[[ 10  -3  51]
 [-82 -47  50]
 [-75 -27 -26]
 [-11  12  -2]
 [ 87  53 -40]]
->
[[ 87 -11 -75 -82  10]
 [ 53  12 -27 -47  -3]
 [-40  -2 -26  50  51]]

[[ 54 -36 -66  43  64]
 [ -1 -10 -19  -2   3]
 [  0  -3  -3   3   2]
 [ -6  -3   7  -4  -7]
 [ 42 -35 -52  38  52]
 [-32  49   5 -68 -47]
 [ -3   4   2  -5  -4]
 [-78 -43  68 -50 -98]]
->
[[-78  -3 -32  42  -6   0  -1  54]
 [-43   4  49 -35  -3  -3 -10 -36]
 [ 68   2   5 -52   7  -3 -19 -66]
 [-50  -5 -68  38  -4   3  -2  43]
 [-98  -4 -47  52  -7   2   3  64]]

[[ 80  26   8 -24 -14  -4 -17]
 [-39  68 -20 -21  -8 -36 -31]
 [-40   3  67 -20  33 -15   2]
 [-91  -8  80 -11  58 -11  13]
 [-64   0  74 -18  43 -13   6]
 [ -3  45 -16 -15 -13 -42  12]
 [ 15   9 -11  -7 -13 -37  36]
 [ 41 -20   0  10 -13 -32 100]
 [-29  64 -20 -20 -10 -39 -20]
 [  7  24 -15 -11 -13 -41  27]]
->
[[  7 -29  41  15  -3 -64 -91 -40 -39  80]
 [ 24  64 -20   9  45   0  -8   3  68  26]
 [-15 -20   0 -11 -16  74  80  67 -20   8]
 [-11 -20  10  -7 -15 -18 -11 -20 -21 -24]
 [-13 -10 -13 -13 -13  43  58  33  -8 -14]
 [-41 -39 -32 -37 -42 -13 -11 -15 -36  -4]
 [ 27 -20 100  36  12   6  13   2 -31 -17]]

[[ -6  96  21   6 -45 -20   2  -2  -9 -16  61  20 -73   5  -4]
 [ -4   6 -19   1  41  -8   0  -1   0   3  23  44 -18  51   6]]
->
[[ -4  -6]
 [  6  96]
 [-19  21]
 [  1   6]
 [ 41 -45]
 [ -8 -20]
 [  0   2]
 [ -1  -2]
 [  0  -9]
 [  3 -16]
 [ 23  61]
 [ 44  20]
 [-18 -73]
 [ 51   5]
 [  6  -4]]

[[  14  -89   30   43  -30   13   27  -89]
 [  15   26  -58 -100  -24   48  101   54]
 [  15  -79   12   86  -54  -59  104  -61]
 [  15   28   18  -35  -90 -100  -60   -9]
 [  15   20  -86  -69   25   94   58  -65]
 [  15  -24  -78   51   79  -70  -38    9]
 [  16   28  -41 -104  -49   24   82   96]
 [  15   28  -33 -102  -64   11   69  102]
 [  15   18  -89  -65   30   98   44  -70]]
->
[[  15   15   16   15   15   15   15   15   14]
 [  18   28   28  -24   20   28  -79   26  -89]
 [ -89  -33  -41  -78  -86   18   12  -58   30]
 [ -65 -102 -104   51  -69  -35   86 -100   43]
 [  30  -64  -49   79   25  -90  -54  -24  -30]
 [  98   11   24  -70   94 -100  -59   48   13]
 [  44   69   82  -38   58  -60  104  101   27]
 [ -70  102   96    9  -65   -9  -61   54  -89]]

[[   1   -2]
 [  34   -9]
 [  37  -22]
 [   0    1]
 [   1    0]
 [   8   -2]
 [  22  -12]
 [ -40 -102]
 [  12   -2]
 [  29   -7]]
->
[[  29   12  -40   22    8    1    0   37   34    1]
 [  -7   -2 -102  -12   -2    0    1  -22   -9   -2]]
---
[[ 37 -39 -35  -6  70]
 [ -8  50 -22  24 -79]
 [ 59 -83  18 -49 -51]]
->
[[ 37 -39]
 [ -8  50]
 [ 59 -83]]

[[  30   24   20   11]
 [-107   27   55  -36]
 [  -4    5   -2    2]
 [  77   25  -18  -64]]
->
[[  30   24]
 [-107   27]
 [  -4    5]]

[[-41 -45  37]
 [-78 -37 -82]
 [ 32 -71 -38]
 [ 76 -48 -17]]
->
[[-41 -45]
 [-78 -37]
 [ 32 -71]]

[[ 82 -47  20]
 [-25  34 -62]
 [ 68 -21 -40]
 [  7  32 -56]
 [-15   1  16]]
->
[[ 82 -47]
 [-25  34]
 [ 68 -21]]

[[  -1   -1   -3   -2]
 [   3   29  -21    7]
 [  -4    0    0    3]
 [   0    0    0    0]
 [  66  -14  -51 -103]]
->
[[-1 -1]
 [ 3 29]
 [-4  0]]

[[  -6  -50 -101   88]
 [  -7  -53 -101   87]
 [  -6  -51 -100   88]
 [  -7  -50  -97   86]
 [  -6  -49  -96   88]]
->
[[ -6 -50]
 [ -7 -53]
 [ -6 -51]]

[[ 49  78 -62]
 [ -3  56 -60]
 [-90  32 -28]]
->
[[ 49  78]
 [ -3  56]
 [-90  32]]
